Below are the code and all the weights of a small trained network. Each question names an input and a target symbol and asks about switching units off, where a switched-off unit gives its printed mean instead of its output.

import numpy as np


def w(rows, s, z=0):
    codes = np.array(rows[::2]) - 128.0
    scale = np.full(codes.shape[1], s)
    scale[-1] = z or s
    return codes * scale


def softmax(a):
    e = np.exp(a - a.max(-1, keepdims=True))
    return e / e.sum(-1, keepdims=True)


def log_softmax(a):
    a = a - a.max(-1, keepdims=True)
    return a - np.log(np.exp(a).sum(-1, keepdims=True))


def net(x, mask):
    ids = ['ΘΩαβγεζηλμξπστφ'.index(c) for c in x.split()]
    T = len(ids)
    res = E[ids] + P[:T]
    u = 0
    for l in range(2):
        r = res
        for j in range(3):
            rows = slice(2 * j, 2 * j + 2)
            q, k, v = (r @ M[l][rows].T for M in (Q, K, V))
            z = softmax(np.where(np.tri(T) > 0, q @ k.T / 2**0.5, -1e9)) @ v
            o = O[l][rows]
            res = res + np.where(mask[u + j], z, o[:, -1]) @ o[:, :-1]
        u += 3
    return log_softmax(res[-1] @ U[:, :-1].T + U[:, -1])


Q, K, V, O = {}, {}, {}, {}
E = w([
[156,10,33,91,211,160,31,135,238,232,159,148],'Θ',
[136,81,181,111,36,118,86,162,179,14,25,89],'Ω',
[152,140,118,220,58,74,146,209,44,200,181,135],'α',
[221,163,178,219,205,190,74,80,115,71,223,222],'β',
[170,231,112,88,92,43,50,49,59,102,132,145],'γ',
[169,192,8,120,136,134,83,214,209,21,110,18],'ε',
[37,127,83,208,170,61,194,36,99,29,116,10],'ζ',
[145,128,219,183,126,29,123,70,199,200,95,90],'η',
[137,189,172,239,193,163,110,208,216,107,58,142],'λ',
[170,102,60,192,66,148,189,28,162,179,142,166],'μ',
[103,208,27,173,64,190,148,102,115,26,105,210],'ξ',
[240,154,80,101,47,106,74,142,198,163,171,93],'π',
[206,163,169,63,182,234,213,133,87,187,60,33],'σ',
[171,101,89,142,51,215,82,199,130,142,98,201],'τ',
[126,96,108,104,192,31,83,189,23,88,207,101],'φ',
],0.011)
P = w([
[216,87,145,124,104,60,253,196,184,75,201,142],'0',
[174,109,149,165,118,141,157,163,150,133,160,82],'1',
[143,127,155,142,140,174,122,149,125,142,139,65],'2',
[129,142,155,135,144,195,85,116,98,150,115,78],'3',
[110,139,146,137,158,200,47,81,71,149,82,68],'4',
[123,147,147,170,151,212,17,79,66,146,80,65],'5',
],0.0066)
Q[0] = w([
[204,126,119,87,189,248,115,115,166,122,77,27],'0.h1',
[101,144,106,86,132,190,149,95,125,138,85,187],'0.h1',
[1,64,106,125,147,55,235,81,154,42,195,181],'0.h2',
[171,179,51,107,75,85,58,85,104,127,181,169],'0.h2',
[179,146,125,231,89,125,111,142,103,158,146,102],'0.h3',
[163,119,68,139,74,157,138,120,229,126,61,154],'0.h3',
],0.0063)
K[0] = w([
[95,87,121,99,167,148,66,77,136,141,115,137],'0.h1',
[125,89,72,149,135,114,75,120,186,88,140,160],'0.h1',
[177,129,206,131,110,107,254,137,95,97,149,91],'0.h2',
[178,140,137,42,146,114,103,103,125,158,138,142],'0.h2',
[113,123,129,59,168,196,94,86,136,135,111,107],'0.h3',
[170,184,177,108,81,146,218,157,112,157,95,105],'0.h3',
],0.0081)
V[0] = w([
[115,95,116,138,99,53,108,141,185,121,243,197],'0.h1',
[117,186,163,163,2,108,126,134,100,49,102,134],'0.h1',
[167,161,86,146,45,113,94,82,102,141,155,141],'0.h2',
[139,204,131,114,146,62,138,53,103,78,144,88],'0.h2',
[136,160,167,83,178,165,142,112,93,208,50,81],'0.h3',
[88,160,160,124,209,136,112,100,68,74,129,135],'0.h3',
],0.0073)
O[0] = w([
[106,221,125,35,212,62,144,95,167,159,128,230,2],'0.h1',
[61,163,191,90,25,209,169,132,143,59,92,180,85],'0.h1',
[138,133,182,49,62,157,81,99,87,199,160,83,145],'0.h2',
[112,208,169,94,140,80,154,71,97,47,232,69,81],'0.h2',
[191,167,90,172,50,87,89,75,111,117,56,133,247],'0.h3',
[182,84,142,135,254,81,98,109,85,25,96,186,58],'0.h3',
],0.0063,0.0056)
Q[1] = w([
[74,117,94,84,150,69,93,148,153,67,139,207],'1.h1',
[122,188,122,155,74,130,186,30,172,124,101,164],'1.h1',
[147,94,156,152,131,254,213,158,125,154,114,52],'1.h2',
[90,93,99,143,99,109,128,97,188,78,128,145],'1.h2',
[141,198,126,114,25,126,79,126,141,135,140,111],'1.h3',
[96,103,65,156,105,57,80,132,151,159,179,185],'1.h3',
],0.0082)
K[1] = w([
[140,254,223,35,99,139,158,171,117,53,108,109],'1.h1',
[134,143,120,101,85,145,248,39,223,155,136,173],'1.h1',
[97,163,134,212,99,116,34,98,52,128,77,132],'1.h2',
[46,201,173,60,114,116,172,171,189,110,169,187],'1.h2',
[88,228,150,83,85,171,34,101,207,149,98,83],'1.h3',
[93,161,162,3,193,194,178,161,115,190,106,114],'1.h3',
],0.0059)
V[1] = w([
[90,182,185,159,90,128,190,127,74,113,167,91],'1.h1',
[132,94,130,74,136,86,128,253,83,127,171,121],'1.h1',
[64,164,137,162,148,54,59,194,204,119,84,146],'1.h2',
[103,90,88,211,94,57,83,172,128,139,207,163],'1.h2',
[126,219,24,141,126,158,168,136,93,100,137,167],'1.h3',
[176,114,78,78,106,147,13,130,150,85,129,99],'1.h3',
],0.0071)
O[1] = w([
[171,92,184,141,112,160,126,124,93,127,171,24,143],'1.h1',
[116,96,122,102,141,77,68,245,54,94,110,128,99],'1.h1',
[88,145,173,175,128,157,122,150,174,129,124,57,1],'1.h2',
[2,93,141,130,184,193,61,125,143,179,225,108,108],'1.h2',
[73,219,11,168,125,227,179,140,69,109,168,159,87],'1.h3',
[115,158,128,14,125,115,135,205,203,114,170,139,151],'1.h3',
],0.008,0.0071)
U = w([
[92,59,233,98,70,132,140,150,189,47,65,116,148],'Θ',
[102,226,167,59,98,67,110,68,68,63,147,143,160],'Ω',
[87,61,122,178,110,169,71,156,64,212,212,71,114],'α',
[101,188,30,111,149,134,155,192,188,55,166,57,157],'β',
[138,93,254,147,187,42,95,55,171,197,106,72,96],'γ',
[73,238,95,142,62,205,152,134,73,36,126,168,26],'ε',
[71,59,99,104,77,229,99,176,142,161,57,214,87],'ζ',
[203,107,92,161,56,61,164,124,77,98,48,127,116],'η',
[70,79,99,152,176,121,163,46,108,26,146,38,202],'λ',
[222,140,194,134,228,187,87,106,121,92,195,244,251],'μ',
[138,168,159,245,178,196,126,182,207,99,92,108,120],'ξ',
[124,180,59,136,158,24,126,125,157,111,49,173,65],'π',
[177,123,135,7,131,81,120,171,220,195,207,112,10],'σ',
[117,71,148,67,199,63,108,161,63,77,108,137,219],'τ',
[110,152,78,130,133,173,183,13,134,203,194,162,220],'φ',
],0.006,0.002)

Each question gives the input, a string of symbols that net reads in full, and the target symbol t.
The units are the heads (2 rows each of Q, K, V and O). Each row of codes is followed by its name. A weight is (code - 128) times the scale printed after its matrix; where a second scale follows, it is the last column's (O and U).
mask holds one flag per head, layer by layer. A switched-off head (its flag False) gives its mean, the last column of its rows in O, instead of its output. The means were averaged over made-up inputs and are rounded, as every weight is.
A unit's drop is (log p(t) with every unit on - log p(t) with that unit switched off) / (log p(t) with every unit on - log p(t) with every unit switched off).
The circuit of an input: a set's keep is (log p(t) with only the set's units on - log p(t) with every unit switched off) / (log p(t) with every unit on - log p(t) with every unit switched off). Starting from all 6 units, units are removed one at a time, each time the one whose removal leaves the highest keep (on an exact tie, the one counted first), for as long as the keep stays at least 0.8.
units of the circuit, in order: the units of the circuit, biggest drop first
unit that matters most: the unit with the biggest drop
which heads matter: for each layer, one digit per head in row order, 1 if its drop is at least 0.15 and else 0, layers parted by /
drop when u is switched off: that unit's drop, to one decimal
input γ φ τ α σ, target η: units of the circuit, in order : 0.h1, 1.h2
input σ α σ φ, target τ: units of the circuit, in order : 0.h3, 1.h1
input σ σ σ α σ, target α: which heads matter : 100 / 010
input σ σ σ η σ, target γ: units of the circuit, in order : 1.h3
input μ σ σ μ σ, target φ: which heads matter : 001 / 100
input μ φ σ α α γ, target Ω: which heads matter : 010 / 000
input γ ε σ α π μ, target φ: which heads matter : 000 / 100
input Θ σ φ, target α: units of the circuit, in order : 0.h1, 1.h2
input σ π σ, target σ: which heads matter : 010 / 001
input σ σ β σ σ, target η: units of the circuit, in order : 0.h3, 1.h2
input Θ φ τ α γ σ, target π: units of the circuit, in order : 1.h1, 0.h1
input μ σ σ λ σ, target ξ: units of the circuit, in order : 1.h2, 0.h2, 0.h3
input Θ σ σ σ, target π: units of the circuit, in order : 0.h1, 1.h1
input π σ α σ, target α: unit that matters most : 0.h3
input μ σ σ σ σ μ, target η: which heads matter : 001 / 010
input σ Θ σ σ τ, target π: units of the circuit, in order : 1.h1, 0.h1
input α σ σ φ φ π, target σ: units of the circuit, in order : 1.h3, 0.h2
input σ ξ α α ζ σ, target ε: units of the circuit, in order : 1.h3, 0.h3, 0.h2
input τ Ω Θ α σ ζ, target π: which heads matter : 110 / 100
input σ σ β Θ γ α, target ζ: unit that matters most : 1.h1
input σ σ Ω σ, target Θ: drop when 1.h1 is switched off : 0.0
